m = [177 156 161 161 135  64 183  92 163 134 128  20 120 104]
m[0] => 177
m[11] => 20
m[5] => 64
m[13] => 104

data = array([199, 232,  61, 164, 179,  36])
data[0] = 199
data[3] = 164

W =
173	125	98	112	136	168	143	150	94	173	138	51
168	131	77	144	128	165	196	147	83	172	139	38
92	98	83	100	100	113	226	110	74	154	98	108
Rows and columns are counted from 0.
(0, 0) => 173
(2, 0) => 92
(2, 8) => 74
(1, 2) => 77
(1, 9) => 172
(1, 0) => 168
(0, 7) => 150
(1, 5) => 165
(2, 5) => 113
(2, 10) => 98

a =
array([146, 131, 133,  95, 180, 144,  85, 141, 100, 148, 128, 114, 126,
       136, 214])
a[0] => 146
a[9] => 148
a[3] => 95
a[4] => 180
a[8] => 100

arr =
191	179	189	117	190	179	72	59	131	191	60	59	153	186	58	190
94	106	87	177	105	115	167	175	138	98	172	172	84	100	168	98
113	121	114	115	110	108	136	133	124	112	133	134	123	109	132	108
136	133	139	99	137	127	94	96	105	135	103	100	139	134	104	141
69	74	70	131	66	82	164	172	117	69	167	170	92	75	168	66
120	134	127	88	108	95	149	144	118	116	150	149	161	108	153	112
76	114	70	144	86	74	175	185	124	78	192	190	91	66	186	77
187	175	185	112	185	174	72	59	126	186	60	59	152	181	59	185
60	59	58	183	52	95	221	224	158	60	203	212	72	76	203	46
Rows and columns are counted from 0.
(0, 0) = 191
(0, 8) = 131
(2, 1) = 121
(7, 12) = 152
(0, 10) = 60
(4, 9) = 69
(7, 0) = 187
(5, 9) = 116
(2, 11) = 134
(0, 9) = 191
(2, 5) = 108
(4, 11) = 170
(1, 0) = 94
(5, 11) = 149
(2, 6) = 136
(7, 9) = 186
(8, 1) = 59
(1, 1) = 106
(6, 0) = 76
(2, 14) = 132
(3, 10) = 103
(8, 0) = 60
(5, 3) = 88
(3, 9) = 135
(8, 11) = 212
(8, 6) = 221
(8, 3) = 183
(8, 4) = 52
(1, 4) = 105
(3, 14) = 104
(6, 10) = 192
(8, 7) = 224
(3, 13) = 134
(6, 5) = 74
(3, 2) = 139

A =
87	123	160	156	97	123	167	82	154	146	120	122	105	106
58	130	172	152	104	141	153	81	164	136	122	118	124	126
68	123	175	165	102	137	159	80	176	144	113	119	103	115
51	140	176	150	95	135	163	91	176	134	136	121	119	138
73	122	166	158	115	140	161	80	163	144	117	123	106	121
62	133	183	167	99	133	168	84	187	143	121	125	103	123
78	126	166	157	87	125	174	91	161	137	141	127	95	124
88	135	138	135	107	118	151	99	127	136	135	119	127	133
70	126	155	139	115	140	156	88	145	134	132	121	126	133
46	133	170	145	105	137	172	88	176	139	134	124	120	135
71	120	166	158	91	127	172	89	167	140	135	122	95	121
Rows and columns are counted from 0.
row 0 col 0: 87
row 6 col 3: 157
row 8 col 4: 115
row 0 col 8: 154
row 3 col 2: 176
row 8 col 13: 133
row 8 col 5: 140
row 10 col 7: 89
row 2 col 11: 119
row 3 col 13: 138
row 6 col 1: 126
row 0 col 6: 167
row 1 col 12: 124
row 7 col 7: 99
row 3 col 3: 150
row 3 col 0: 51
row 0 col 4: 97
row 2 col 7: 80
row 4 col 11: 123
row 5 col 7: 84
row 0 col 11: 122
row 3 col 11: 121
row 4 col 4: 115
row 6 col 13: 124
row 6 col 8: 161
row 2 col 8: 176
row 4 col 2: 166
row 8 col 8: 145
row 5 col 9: 143
row 10 col 11: 122
row 8 col 3: 139
row 7 col 8: 127
row 7 col 0: 88
row 7 col 13: 133
row 1 col 10: 122

X =
[[219 161 178  72 136 175  24 198]
 [132 125 115 121 122 131 117 144]
 [109 103 106 135 114 108 143 109]
 [102 103 107 146 107 115 168  94]
 [175 146 161  84 134 141  54 182]
 [ 46  72  83 158 105  59 186  86]]
X[-6][0]	219
X[0][3]	72
X[:, 6]	[24, 117, 143, 168, 54, 186]
X[-4][-8]	109
X[-5][6]	117
X[-2][2]	161
X[5]	[46, 72, 83, 158, 105, 59, 186, 86]
X[-3][6]	168
X[-3][-7]	103
X[2][-2]	143
X[-6][-2]	24
X[:, 1]	[161, 125, 103, 103, 146, 72]
X[4][-4]	134
X[1]	[132, 125, 115, 121, 122, 131, 117, 144]
X[2][3]	135
X[-3][2]	107

M =
112	133	183	103	98	180	79	48	120	114	80	119	86
107	137	170	99	96	178	78	48	117	111	75	118	86
127	114	103	125	138	80	167	192	108	137	197	116	153
134	108	113	128	142	84	172	198	112	141	199	118	157
125	108	112	127	134	83	160	187	107	140	199	117	151
M[0, 0] = 112
M[2, 4] = 138
M[4, 9] = 140
M[3, 4] = 142
M[0, 11] = 119
M[0, 7] = 48
M[0, 9] = 114
M[4, 7] = 187
M[1] = [107, 137, 170, 99, 96, 178, 78, 48, 117, 111, 75, 118, 86]
M[:, 10] = [80, 75, 197, 199, 199]
M[4, 6] = 160
M[3, 2] = 113
M[4, 0] = 125
M[:, 9] = [114, 111, 137, 141, 140]
M[0, 4] = 98
M[0, 2] = 183
M[3, 3] = 128
M[:, 4] = [98, 96, 138, 142, 134]
M[2, 12] = 153
M[4] = [125, 108, 112, 127, 134, 83, 160, 187, 107, 140, 199, 117, 151]

x =
167	150	130	89	142
102	170	142	101	149
136	117	115	136	173
186	112	127	135	143
45	116	108	99	115
27	189	174	73	139
36	126	120	141	104
93	118	96	118	128
96	125	112	114	151
143	129	134	147	150
178	163	159	109	169
217	111	167	184	105
98	121	124	143	120
203	127	140	125	123
149	147	153	160	79
x[0,0] = 167
x[6] = [36, 126, 120, 141, 104]
x[14,1] = 147
x[8,4] = 151
x[12,2] = 124
x[9] = [143, 129, 134, 147, 150]
x[11,3] = 184
x[8,3] = 114
x[:, 3] = [89, 101, 136, 135, 99, 73, 141, 118, 114, 147, 109, 184, 143, 125, 160]
x[14,2] = 153
x[13,3] = 125
x[1,2] = 142
x[5,0] = 27
x[2,1] = 117
x[5,1] = 189
x[13] = [203, 127, 140, 125, 123]
x[4,3] = 99
x[11,2] = 167
x[:, 1] = [150, 170, 117, 112, 116, 189, 126, 118, 125, 129, 163, 111, 121, 127, 147]
x[8] = [96, 125, 112, 114, 151]
x[12,1] = 121
x[11,0] = 217
x[10,3] = 109
x[7] = [93, 118, 96, 118, 128]
x[5,2] = 174

B =
136	130	122	119	111	140	131	121	158	119	119	114
108	138	106	109	152	147	113	175	144	143	107	216
145	124	137	149	114	127	122	129	109	76	144	164
132	136	122	120	108	147	149	136	173	163	116	102
107	139	99	88	163	135	106	141	113	164	89	199
Indices start at 0.
(0, 0) -> 136
(0, 7) -> 121
(3, 1) -> 136
(2, 4) -> 114
(4, 5) -> 135
(2, 0) -> 145
(3, 0) -> 132
(4, 11) -> 199
(2, 11) -> 164
(0, 10) -> 119
(3, 2) -> 122
(2, 7) -> 129
(2, 9) -> 76
(1, 10) -> 107
(2, 3) -> 149
(0, 5) -> 140
(4, 4) -> 163
(4, 9) -> 164
(2, 5) -> 127
(4, 10) -> 89

grid =
array([[178, 111,  79, 191,  87,  65],
       [164, 117,  67, 176,  94,  65],
       [ 70, 134, 163,  34, 195, 212],
       [153,  97,  88, 170,  95,  84],
       [152, 101,  98, 179,  90,  94],
       [ 61, 134, 181,  26, 198, 233],
       [165, 108,  87, 189,  88,  80],
       [ 85, 137, 151,  83, 179, 188],
       [ 90, 157, 160,  42, 197, 200],
       [133, 110, 114, 154, 103, 118],
       [156,  98,  73, 189,  87,  71],
       [147, 103,  98, 161,  98,  98]])
grid[0,0]: 178
grid[11,2]: 98
grid[6]: [165, 108, 87, 189, 88, 80]
grid[1,5]: 65
grid[7,1]: 137
grid[0,4]: 87
grid[11]: [147, 103, 98, 161, 98, 98]
grid[4,5]: 94
grid[5,0]: 61
grid[8,1]: 157
grid[2,5]: 212
grid[7,2]: 151
grid[1,3]: 176
grid[6,3]: 189
grid[:, 4]: [87, 94, 195, 95, 90, 198, 88, 179, 197, 103, 87, 98]
grid[6,5]: 80
grid[:, 2]: [79, 67, 163, 88, 98, 181, 87, 151, 160, 114, 73, 98]
grid[5,1]: 134
grid[:, 0]: [178, 164, 70, 153, 152, 61, 165, 85, 90, 133, 156, 147]
grid[7,0]: 85
grid[2,3]: 34
grid[2,2]: 163
grid[7]: [85, 137, 151, 83, 179, 188]
grid[9,1]: 110
grid[1]: [164, 117, 67, 176, 94, 65]
grid[:, 5]: [65, 65, 212, 84, 94, 233, 80, 188, 200, 118, 71, 98]
grid[0,3]: 191
grid[0,2]: 79
grid[0,5]: 65
grid[:, 1]: [111, 117, 134, 97, 101, 134, 108, 137, 157, 110, 98, 103]
grid[5,3]: 26
grid[6,4]: 88
